Below are the code and all the weights of a small trained network. Each question names an input and a class and asks about switching units off, where a switched-off unit gives its printed mean instead of its output.

import numpy as np


def w(rows, s, z=0):
    codes = np.array(rows[::2]) - 128.0
    scale = np.full(codes.shape[1], s)
    scale[-1] = z or s
    return codes * scale


def norm(h):
    return h / np.sqrt((h * h).mean(-1, keepdims=True) + 1e-5)


def f(y):
    return np.maximum(y, 0)


def log_softmax(a):
    a = a - a.max(-1, keepdims=True)
    return a - np.log(np.exp(a).sum(-1, keepdims=True))


def net(x, mask):
    res = np.array(x, float).reshape(1, 3) / 4 @ E
    u = 0
    for l in range(2):
        y = f(norm(res) @ A[l][:, :-1].T + A[l][:, -1])
        res = res + np.where(mask[u : u + 10], y, B[l][:, -1]) @ B[l][:, :-1]
        u += 10
    return log_softmax(norm(res)[-1] @ U[:, :-1].T + U[:, -1])


A, B = {}, {}
E = w([
[12,237,132,55],'x0',
[65,76,142,157],'x1',
[119,113,29,122],'x2',
],0.0011)
A[0] = w([
[133,127,27,126,51],'L0N1',
[63,91,136,176,27],'L0N2',
[195,165,123,77,16],'L0N3',
[200,89,84,128,74],'L0N4',
[162,144,254,197,45],'L0N5',
[198,31,142,129,10],'L0N6',
[41,66,109,164,20],'L0N7',
[93,42,1,114,46],'L0N8',
[205,157,87,58,39],'L0N9',
[153,119,185,57,3],'L0N10',
],0.0044,0.0028)
B[0] = w([
[163,202,151,224,192],'L0N1',
[201,102,243,37,152],'L0N2',
[221,62,201,7,152],'L0N3',
[118,78,85,165,236],'L0N4',
[192,209,124,240,202],'L0N5',
[52,49,100,106,221],'L0N6',
[183,95,253,43,175],'L0N7',
[200,234,186,210,251],'L0N8',
[195,132,223,49,183],'L0N9',
[68,141,148,179,132],'L0N10',
],0.005,0.0018)
A[1] = w([
[98,134,161,200,102],'L1N1',
[181,50,71,80,65],'L1N2',
[48,170,65,43,17],'L1N3',
[157,61,240,70,98],'L1N4',
[110,253,141,161,115],'L1N5',
[215,128,79,29,99],'L1N6',
[160,158,188,153,154],'L1N7',
[65,140,73,81,88],'L1N8',
[79,168,107,47,101],'L1N9',
[220,48,141,108,254],'L1N10',
],0.0051,0.0031)
B[1] = w([
[197,149,99,25,161],'L1N1',
[170,167,109,180,147],'L1N2',
[44,1,97,149,152],'L1N3',
[95,224,176,6,180],'L1N4',
[188,91,94,248,209],'L1N5',
[121,217,237,71,153],'L1N6',
[137,192,69,84,207],'L1N7',
[123,104,119,208,145],'L1N8',
[58,34,148,86,162],'L1N9',
[16,115,157,95,252],'L1N10',
],0.0046,0.0048)
U = w([
[13,47,75,214,250],'0',
[195,255,88,230,239],'1',
[69,244,220,25,214],'2',
[101,185,40,103,121],'3',
[218,62,26,37,2],'4',
],0.0067,0.0048)

Each question gives the input, the list of numbers given to net, and the class t.
The units are the neurons (one row each of A and B). Each row of codes is followed by its name. A weight is (code - 128) times the scale printed after its matrix; where a second scale follows, it is the last column's (A, B and U).
mask holds one flag per neuron, layer by layer. A switched-off neuron (its flag False) gives its mean, the last column of its row in B, instead of its output. The means were averaged over made-up inputs and are rounded, as every weight is.
A unit's drop is (log p(t) with every unit on - log p(t) with that unit switched off) / (log p(t) with every unit on - log p(t) with every unit switched off).
The circuit of an input: a set's keep is (log p(t) with only the set's units on - log p(t) with every unit switched off) / (log p(t) with every unit on - log p(t) with every unit switched off). Starting from the 12 units with the biggest drops (on a tie, the unit counted first), units are removed one at a time, each time the one whose removal leaves the highest keep (on an exact tie, the one counted first), for as long as the keep stays at least 0.8.
units of the circuit, in order: the units of the circuit, biggest drop first
top k neurons: the k neurons with the biggest drops, biggest first
top k neurons in layer l: the k neurons of layer l with the biggest drops, biggest first
drop when u is switched off: that unit's drop, to one decimal
input [-1,4,4], class 1: units of the circuit, in order	(L0N8)
input [5,-5,-6], class 1: units of the circuit, in order	(L1N10 L1N5)
input [-1,7,6], class 2: top 4 neurons	(L0N7 L0N2 L0N5 L1N4)
input [-8,-6,-1], class 0: units of the circuit, in order	(L0N4 L1N10)
input [4,-2,4], class 0: top 3 neurons in layer 0	(L0N8 L0N5 L0N7)
input [5,-4,4], class 0: top 2 neurons	(L0N8 L0N5)
input [5,7,-7], class 1: top 4 neurons in layer 0	(L0N6 L0N5 L0N7 L0N9)
input [5,-5,-4], class 0: top 3 neurons	(L0N8 L0N9 L0N7)
input [-3,-1,4], class 1: top 2 neurons	(L0N8 L0N1)
input [-1,8,4], class 2: drop when L0N7 is switched off	0.5
input [8,8,-1], class 0: drop when L1N3 is switched off	0.2
